Moves between units:
vu: z752->z339, z88->z838, z288->z640, z855->z839, z158->z81, z339->z523, z657->z856, z679->z815, z948->z764, z316->z163, z150->z397, z340->z217, z225->z580, z523->z679, z630->z848, z435->z345, z776->z948, z723->z530, z764->z288, z810->z316, z699->z207, z838->z244, z238->z88, z566->z150, z251->z958, z634->z566, z508->z699, z446->z776, z536->z104, z530->z303, z184->z810, z464->z508, z111->z657, z404->z340, z328->z178, z178->z536, z901->z235, z207->z184, z104->z404, z952->z299, z183->z111, z849->z157, z815->z185, z165->z855, z397->z238, z42->z165, z623->z752, z235->z183, z848->z723, z244->z488, z81->z446, z299->z849, z521->z158, z185->z475, z488->z623, z608->z736, z345->z521, z958->z328, z157->z935, z935->z630, z573->z634, z839->z435, z465->z437, z217->z42, z303->z251, z580->z465, z736->z225, z163->z671, z475->z464, z930->z608, z671->z594, z640->z901, z437->z952, z594->z930, z856->z573
le: z752->z623, z88->z238, z288->z764, z855->z165, z158->z521, z339->z752, z657->z111, z679->z523, z948->z776, z316->z810, z150->z566, z340->z404, z225->z736, z523->z339, z630->z935, z435->z839, z776->z446, z723->z848, z764->z948, z810->z184, z699->z508, z838->z88, z238->z397, z566->z634, z251->z303, z634->z573, z508->z464, z446->z81, z536->z178, z530->z723, z184->z207, z464->z475, z111->z183, z404->z104, z328->z958, z178->z328, z901->z640, z207->z699, z104->z536, z952->z437, z183->z235, z849->z299, z815->z679, z165->z42, z397->z150, z42->z217, z623->z488, z235->z901, z848->z630, z244->z838, z81->z158, z299->z952, z521->z345, z185->z815, z488->z244, z608->z930, z345->z435, z958->z251, z157->z849, z935->z157, z573->z856, z839->z855, z465->z580, z217->z340, z303->z530, z580->z225, z736->z608, z163->z316, z475->z185, z930->z594, z671->z163, z640->z288, z437->z465, z594->z671, z856->z657
tu: z752->z488, z88->z397, z288->z948, z855->z42, z158->z345, z339->z623, z657->z183, z679->z339, z948->z446, z316->z184, z150->z634, z340->z104, z225->z608, z523->z752, z630->z157, z435->z855, z776->z81, z723->z630, z764->z776, z810->z207, z699->z464, z838->z238, z238->z150, z566->z573, z251->z530, z634->z856, z508->z475, z446->z158, z536->z328, z530->z848, z184->z699, z464->z185, z111->z235, z404->z536, z328->z251, z178->z958, z901->z288, z207->z508, z104->z178, z952->z465, z183->z901, z849->z952, z815->z523, z165->z217, z397->z566, z42->z340, z623->z244, z235->z640, z848->z935, z244->z88, z81->z521, z299->z437, z521->z435, z185->z679, z488->z838, z608->z594, z345->z839, z958->z303, z157->z299, z935->z849, z573->z657, z839->z165, z465->z225, z217->z404, z303->z723, z580->z736, z736->z930, z163->z810, z475->z815, z930->z671, z671->z316, z640->z764, z437->z580, z594->z163, z856->z111
fu: z752->z150, z88->z657, z288->z345, z855->z178, z158->z217, z339->z397, z657->z948, z679->z88, z948->z839, z316->z185, z150->z235, z340->z303, z225->z810, z523->z238, z630->z580, z435->z104, z776->z855, z723->z437, z764->z435, z810->z815, z699->z339, z838->z856, z238->z111, z566->z901, z251->z849, z634->z640, z508->z752, z446->z165, z536->z848, z530->z952, z184->z679, z464->z623, z111->z776, z404->z530, z328->z935, z178->z630, z901->z158, z207->z523, z104->z723, z952->z594, z183->z446, z849->z608, z815->z838, z165->z328, z397->z183, z42->z958, z623->z566, z235->z81, z848->z465, z244->z573, z81->z42, z299->z930, z521->z340, z185->z244, z488->z634, z608->z207, z345->z404, z958->z157, z157->z736, z935->z225, z573->z288, z839->z536, z465->z163, z217->z251, z303->z299, z580->z316, z736->z184, z163->z475, z475->z488, z930->z699, z671->z464, z640->z521, z437->z671, z594->z508, z856->z764
bu: z752->z475, z88->z339, z288->z657, z855->z81, z158->z288, z339->z464, z657->z397, z679->z699, z948->z183, z316->z736, z150->z488, z340->z435, z225->z849, z523->z508, z630->z958, z435->z776, z776->z235, z723->z178, z764->z111, z810->z608, z699->z671, z838->z523, z238->z752, z566->z244, z251->z404, z634->z838, z508->z163, z446->z901, z536->z165, z530->z536, z184->z930, z464->z316, z111->z150, z404->z839, z328->z217, z178->z42, z901->z573, z207->z594, z104->z855, z952->z848, z183->z566, z849->z530, z815->z207, z165->z158, z397->z623, z42->z521, z623->z185, z235->z634, z848->z328, z244->z679, z81->z640, z299->z723, z521->z764, z185->z184, z488->z815, z608->z952, z345->z948, z958->z340, z157->z303, z935->z251, z573->z88, z839->z446, z465->z935, z217->z345, z303->z104, z580->z157, z736->z299, z163->z225, z475->z810, z930->z437, z671->z580, z640->z856, z437->z630, z594->z465, z856->z238
ke: z752->z815, z88->z623, z288->z183, z855->z521, z158->z948, z339->z185, z657->z566, z679->z464, z948->z901, z316->z930, z150->z838, z340->z855, z225->z952, z523->z475, z630->z303, z435->z81, z776->z640, z723->z958, z764->z235, z810->z594, z699->z316, z838->z752, z238->z488, z566->z88, z251->z536, z634->z238, z508->z810, z446->z288, z536->z217, z530->z328, z184->z671, z464->z184, z111->z634, z404->z165, z328->z404, z178->z340, z901->z657, z207->z163, z104->z42, z952->z935, z183->z573, z849->z848, z815->z508, z165->z345, z397->z244, z42->z435, z623->z679, z235->z856, z848->z251, z244->z339, z81->z764, z299->z630, z521->z776, z185->z699, z488->z523, z608->z465, z345->z446, z958->z104, z157->z723, z935->z530, z573->z397, z839->z158, z465->z849, z217->z839, z303->z178, z580->z299, z736->z437, z163->z608, z475->z207, z930->z580, z671->z736, z640->z111, z437->z157, z594->z225, z856->z150

In the rows, 54 means zero.

The rows follow the links: the fewer symbols apart two units are, the more alike their rows tend to be.

Each row is also shifted at random along 4 hidden directions that mean nothing.

Some units, each with a row of numbers:
z404: 38	52	48	57	58	53	58	53	52	53	56	55	55	52	53	57	57	55	53	51	48	49	52	55	50	60	55	62	54	54	56	52	54	53	43	62	56	55	53	57	58	51	44	49	62	50	48	53	47	50	46
z764: 43	62	47	54	57	46	52	55	51	53	56	61	59	45	60	58	52	52	60	51	57	49	52	65	59	56	51	60	52	63	64	61	45	50	44	56	62	51	49	57	56	47	53	55	57	51	55	59	56	55	54
z165: 21	54	47	57	58	49	58	60	50	55	53	56	55	50	57	48	50	54	54	50	50	48	49	59	54	51	50	62	57	57	59	56	51	53	41	62	60	50	46	56	57	52	47	54	59	47	52	55	51	51	49
z580: 57	45	51	53	52	62	55	57	57	56	56	50	49	61	48	53	54	52	48	57	50	58	56	43	48	57	55	49	56	45	46	48	61	56	61	56	56	54	58	55	54	56	53	48	53	55	53	49	51	51	51
z157: 65	44	57	59	55	60	56	55	54	52	51	50	49	60	49	53	53	53	49	54	47	54	52	44	45	53	58	53	56	43	49	44	62	60	54	58	54	51	55	54	52	57	46	49	57	54	49	49	46	48	48
z640: 34	63	39	51	56	47	52	60	51	57	60	60	60	44	61	55	50	51	60	51	58	51	55	66	61	57	46	59	54	65	64	66	44	46	46	57	69	50	47	59	59	45	57	54	57	48	58	59	60	56	56
z345: 60	57	53	57	59	48	56	49	51	50	54	58	58	48	55	61	58	56	57	50	51	47	50	61	54	59	55	64	51	59	62	54	50	53	40	61	52	57	52	55	57	51	46	53	62	51	49	56	48	52	49
z848: 69	45	60	59	57	58	54	48	53	50	52	52	50	59	48	62	57	53	51	53	47	53	52	45	45	59	62	56	52	43	51	42	61	61	51	59	50	55	57	55	52	55	43	47	58	57	46	50	43	47	46
z217: 42	52	65	63	60	49	48	50	47	47	43	57	51	51	57	57	47	49	57	50	51	46	46	55	50	46	62	59	53	52	60	48	54	62	43	57	55	47	49	53	49	53	42	53	57	53	48	52	45	48	50
z316: 94	49	62	54	51	61	43	50	55	52	53	53	49	59	50	64	50	45	55	58	55	59	57	44	50	56	62	45	51	45	51	47	62	60	66	49	59	49	60	57	47	52	55	48	49	62	54	49	51	52	58
z150: 54	63	56	52	52	49	58	56	55	56	53	55	58	51	59	45	55	60	56	54	60	55	55	63	62	47	49	54	55	63	55	63	48	49	56	49	47	58	51	49	55	58	64	64	51	54	60	60	64	61	60
z623: 55	60	52	50	50	53	50	60	55	58	54	55	55	53	58	48	49	52	56	56	61	59	57	57	61	48	50	48	56	59	54	62	51	52	62	47	60	51	53	54	53	53	65	59	47	55	62	56	65	60	63
z855: 47	55	47	56	59	49	60	55	51	54	57	57	57	49	55	56	57	57	55	50	49	48	51	60	54	59	52	64	54	57	60	55	50	51	40	62	55	56	50	56	59	52	45	52	63	48	49	56	49	51	47
z810: 65	50	60	54	50	60	52	59	56	56	49	50	49	61	53	45	48	51	51	58	55	60	56	46	52	44	54	45	57	47	46	51	60	59	66	49	55	50	55	52	50	59	59	56	47	57	58	51	58	55	59
z339: 73	58	53	49	50	56	45	53	56	55	57	56	55	53	56	60	52	49	58	57	61	60	59	55	59	57	54	47	52	57	55	58	53	52	65	47	61	52	58	57	52	50	64	54	49	59	59	55	61	59	62
z158: 47	58	52	53	58	48	69	49	55	54	60	55	61	50	54	53	68	68	53	49	50	49	52	64	56	61	50	66	53	61	58	58	48	47	41	61	39	67	53	50	61	58	50	57	62	50	51	60	52	56	46
z435: 52	56	53	55	59	49	62	49	52	52	56	56	59	49	55	59	63	61	55	50	50	48	51	60	54	61	55	64	52	58	59	54	50	51	41	61	47	62	53	54	58	54	46	54	62	51	49	57	48	53	46
z163: 78	48	61	53	52	62	50	48	58	53	55	50	51	61	48	63	58	52	53	58	54	61	58	44	50	61	60	46	51	45	48	47	61	58	67	50	51	57	63	55	50	55	57	49	50	62	54	51	52	53	56
z465: 65	45	49	54	53	62	53	58	56	57	56	50	49	60	48	54	51	50	49	56	49	57	56	43	47	57	55	50	56	44	48	48	62	57	58	57	62	50	56	59	54	54	50	47	54	54	52	49	50	50	51
z699: 56	52	60	51	49	61	49	54	58	55	53	51	51	59	52	54	53	52	53	58	58	61	58	48	55	52	56	44	55	50	48	53	58	56	69	46	52	54	59	53	49	57	62	56	46	61	58	53	59	57	61
z225: 45	47	53	51	51	63	53	53	59	56	58	50	50	61	48	58	57	53	50	58	52	59	59	43	49	61	57	48	54	44	46	47	62	56	64	53	55	56	61	56	53	55	55	48	52	58	54	51	51	52	53
z303: 47	46	50	59	57	57	58	60	51	55	52	52	50	57	51	47	50	53	49	52	46	50	51	48	47	51	53	57	58	48	52	48	59	57	46	62	58	50	49	55	55	55	45	50	59	48	50	50	48	47	47
z251: 39	47	52	58	57	56	57	55	52	53	53	52	51	56	51	54	54	53	50	52	47	51	51	49	48	55	56	57	56	48	53	48	59	58	48	60	56	53	53	55	55	54	45	49	59	52	49	51	46	48	47
z238: 54	62	76	55	52	50	53	45	56	49	46	54	56	54	58	52	57	60	58	56	62	55	53	60	61	44	59	51	51	59	54	57	50	57	61	42	34	61	57	44	47	63	63	67	47	62	58	58	60	61	62
z508: 60	53	58	51	50	60	53	55	59	57	54	50	52	59	52	50	53	54	52	59	57	61	59	49	55	52	54	45	55	51	47	55	58	55	68	47	51	56	58	52	51	58	64	57	47	59	59	53	60	58	60
z244: 62	61	54	48	51	53	52	51	57	56	59	55	58	52	56	59	58	55	58	56	61	59	59	59	62	59	53	51	51	60	55	60	50	49	62	47	52	59	59	54	54	53	65	58	50	58	60	57	62	61	62

Start here and follow the symbols in turn, left to right. Where do you end up?
Answers are names.
65	62	59	50	52	51	48	47	56	53	56	57	58	51	57	63	57	54	60	55	62	57	57	60	61	58	56	50	49	60	58	59	49	52	62	46	51	58	58	53	52	52	63	58	50	60	59	57	60	60	62
ke tu: z244
59	62	60	52	53	49	55	52	55	54	53	56	58	50	59	50	57	59	57	54	61	54	54	63	61	49	52	55	53	63	57	62	48	51	55	49	46	59	53	50	54	57	62	63	51	56	58	59	61	61	59
tu ke: z397
44	59	54	56	58	47	51	46	51	49	56	60	58	47	56	68	58	53	60	50	53	48	52	61	55	64	58	62	48	59	64	54	49	53	43	58	56	55	54	57	55	48	47	51	60	54	50	57	49	53	51
vu le ke: z776
60	46	52	54	51	62	54	62	56	57	52	50	48	61	50	46	47	50	49	57	52	58	55	43	49	49	53	47	59	45	46	50	62	58	62	54	60	49	54	55	52	56	55	51	50	53	55	49	54	52	55
vu tu: z930
42	45	46	53	54	61	54	59	55	57	57	51	50	59	48	55	51	50	50	56	49	57	56	44	48	59	55	51	56	45	49	49	61	56	57	58	64	50	56	59	56	52	50	46	55	53	52	49	50	49	51
le le le: z465
67	63	55	53	55	47	49	52	53	53	54	60	58	47	60	58	52	53	60	53	60	52	54	63	61	53	53	57	51	63	62	61	47	51	51	51	57	53	52	54	53	50	58	58	53	54	57	58	59	58	60
le vu bu: z238
55	48	48	49	51	64	56	56	59	58	60	49	51	61	48	55	58	54	49	58	52	60	60	44	50	63	53	48	55	46	45	51	61	53	65	54	57	57	60	57	56	55	57	49	52	56	56	51	55	53	54
le tu: z163
53	55	47	58	58	48	62	60	49	55	52	56	56	49	57	46	52	57	52	49	49	46	49	60	54	49	49	64	57	58	59	56	50	52	38	63	56	52	45	54	58	54	45	55	61	45	51	56	51	51	48
tu le vu: z165
53	62	61	58	57	45	51	48	50	49	50	59	58	47	60	59	53	55	61	51	57	49	49	64	59	51	57	60	51	62	63	58	47	54	46	53	51	53	51	52	52	52	53	59	55	54	53	58	54	56	55
tu le fu: z855
44	53	57	58	59	50	56	49	51	50	53	56	56	51	54	61	58	56	55	50	50	48	50	56	52	58	58	62	51	54	59	51	53	55	43	60	50	56	53	54	56	52	44	51	61	51	47	54	47	51	47
bu fu le: z404
62	55	55	52	50	57	44	57	55	56	52	54	51	57	55	53	45	45	56	58	60	60	58	50	56	49	55	44	54	52	52	56	55	57	68	46	63	47	56	56	49	52	63	55	45	58	60	52	61	56	63
fu tu: z838
62	60	62	60	58	45	52	52	49	49	46	59	56	47	61	53	51	54	59	49	55	47	48	64	56	45	56	60	53	61	62	56	48	56	42	54	52	50	48	51	52	53	49	59	56	52	52	57	53	54	54
tu bu: z901
45	63	57	52	55	47	57	48	54	53	55	58	61	48	58	58	61	61	59	52	58	51	54	66	62	57	53	60	51	64	60	61	46	49	49	52	44	62	54	51	56	55	57	60	56	55	55	60	57	59	56
fu tu: z521
65	54	52	49	49	59	51	59	57	58	55	51	52	58	53	49	50	51	53	58	58	61	58	50	56	51	52	46	56	52	49	57	56	54	66	49	60	51	56	55	53	54	63	55	48	56	60	53	62	57	61
vu le: z464
30	52	53	56	58	52	64	51	54	53	57	53	57	53	52	54	64	63	51	51	48	49	51	56	51	60	53	63	55	54	54	52	54	51	44	62	45	61	54	52	59	57	46	53	62	50	48	56	48	52	45
le vu tu: z104
71	57	48	49	50	57	51	57	58	59	59	53	55	55	54	54	52	52	55	58	59	60	60	53	58	56	51	48	54	56	52	59	53	50	64	48	60	54	56	56	54	53	64	55	49	57	60	55	62	58	61
fu le tu: z150
57	60	53	52	50	52	49	61	53	57	52	56	54	53	60	45	45	50	57	56	62	57	56	58	61	43	49	48	57	59	55	62	51	53	61	47	62	48	50	54	52	53	65	60	46	53	62	55	65	59	64
fu bu ke: z752
58	49	47	56	59	54	60	53	52	54	58	54	55	53	51	59	59	56	52	51	47	49	52	53	49	63	54	62	54	51	56	50	56	53	42	65	55	56	54	58	59	52	43	47	64	50	47	53	45	48	44
tu fu bu: z251
